Here is a tiny trained network, its code and every weight. The questions are about switching its units off for an input and a class, where a switched-off unit gives its printed mean instead of its output.

import numpy as np


def w(rows, s, z=0):
    codes = np.array(rows[::2]) - 128.0
    scale = np.full(codes.shape[1], s)
    scale[-1] = z or s
    return codes * scale


def f(y):
    return np.maximum(y, 0)


def log_softmax(a):
    a = a - a.max(-1, keepdims=True)
    return a - np.log(np.exp(a).sum(-1, keepdims=True))


def net(x, mask):
    res = np.array(x, float).reshape(1, 3) / 4 @ E
    y = f(res @ A[0][:, :-1].T + A[0][:, -1])
    res = res + np.where(mask, y, B[0][:, -1]) @ B[0][:, :-1]
    return log_softmax(res[-1] @ U[:, :-1].T + U[:, -1])


A, B = {}, {}
E = w([
[60,145,5,153,160,139,157,126],'x0',
[137,66,100,153,166,125,80,194],'x1',
[206,176,103,109,127,28,159,159],'x2',
],0.014)
A[0] = w([
[172,148,183,101,127,51,119,103,97],'n0',
[103,159,84,118,136,137,169,156,128],'n1',
[66,138,177,113,77,227,87,107,14],'n2',
[104,98,123,119,56,170,135,61,173],'n3',
[175,91,151,110,101,144,151,119,84],'n4',
[129,154,198,120,105,65,156,154,130],'n5',
[210,120,58,137,93,88,154,146,3],'n6',
[182,39,195,116,76,112,57,122,160],'n7',
[87,137,106,241,161,204,121,165,98],'n8',
[111,163,124,90,111,147,187,2,91],'n9',
[193,195,138,94,119,124,179,83,113],'n10',
],0.012,0.0062)
B[0] = w([
[161,113,91,140,84,134,206,91,225],'n0',
[138,141,150,55,174,60,147,126,198],'n1',
[152,208,79,162,176,114,124,144,212],'n2',
[114,174,120,105,156,124,107,142,205],'n3',
[140,103,141,124,110,138,108,98,165],'n4',
[116,110,71,185,121,133,184,101,212],'n5',
[94,155,115,40,174,41,53,118,199],'n6',
[93,191,165,100,185,77,93,162,248],'n7',
[134,40,161,135,78,155,125,72,218],'n8',
[117,142,137,116,189,11,81,126,229],'n9',
[177,130,157,201,61,207,155,140,227],'n10',
],0.012,0.013)
U = w([
[138,184,145,117,177,120,150,189,143],'0',
[78,117,185,72,170,117,60,119,220],'1',
[126,43,149,167,60,243,203,82,3],'2',
],0.011,0.00041)

Each question gives the input, the list of numbers given to net, and the class t.
The units are the neurons (one row each of A and B). Each row of codes is followed by its name. A weight is (code - 128) times the scale printed after its matrix; where a second scale follows, it is the last column's (A, B and U).
mask holds one flag per neuron, in row order. A switched-off neuron (its flag False) gives its mean, the last column of its row in B, instead of its output. The means were averaged over made-up inputs and are rounded, as every weight is.
A unit's drop is (log p(t) with every unit on - log p(t) with that unit switched off) / (log p(t) with every unit on - log p(t) with every unit switched off).
The circuit of an input: a set's keep is (log p(t) with only the set's units on - log p(t) with every unit switched off) / (log p(t) with every unit on - log p(t) with every unit switched off). Starting from all 11 units, units are removed one at a time, each time the one whose removal leaves the highest keep (on an exact tie, the one counted first), for as long as the keep stays at least 0.8.
circuit, biggest first: the units of the circuit, biggest drop first
most important unit: the unit with the biggest drop
top k neurons: the k neurons with the biggest drops, biggest first
drop of u: that unit's drop, to one decimal
input [8,1,-1], class 2: circuit, biggest first -> [n8]
input [2,5,3], class 1: circuit, biggest first -> [n2; n10]
input [4,5,5], class 1: circuit, biggest first -> [n6; n2]
input [3,2,4], class 1: circuit, biggest first -> [n2; n6]
input [8,2,6], class 1: circuit, biggest first -> [n6; n2]
input [0,-8,6], class 2: top 3 neurons -> [n10; n7; n0]
input [-3,-3,-8], class 0: top 2 neurons -> [n2; n6]
input [5,-5,-1], class 1: top 3 neurons -> [n9; n2; n0]
input [-6,0,4], class 2: top 3 neurons -> [n0; n9; n5]
input [2,2,-6], class 2: top 2 neurons -> [n8; n7]
input [-8,-8,0], class 0: top 3 neurons -> [n7; n9; n8]
input [8,-7,-3], class 1: top 2 neurons -> [n9; n8]
input [1,8,0], class 2: top 2 neurons -> [n9; n6]
input [0,-8,-6], class 0: circuit, biggest first -> [n2]
input [8,1,1], class 1: top 2 neurons -> [n1; n10]
input [4,2,3], class 1: top 3 neurons -> [n2; n10; n0]
input [5,2,0], class 2: top 3 neurons -> [n7; n9; n6]
input [-7,-6,0], class 0: top 2 neurons -> [n7; n9]
input [-3,-5,-4], class 0: top 3 neurons -> [n2; n8; n6]
input [3,-1,-1], class 1: top 2 neurons -> [n10; n0]
input [-6,-8,-1], class 0: most important unit -> n9
input [8,2,-2], class 2: top 4 neurons -> [n8; n7; n9; n6]
input [1,7,3], class 1: drop of n0 -> 0.1
input [2,6,-2], class 2: drop of n7 -> 0.1
input [8,7,-3], class 2: drop of n8 -> 0.4
input [4,8,-7], class 2: drop of n8 -> 0.3
input [-5,-6,2], class 2: most important unit -> n10
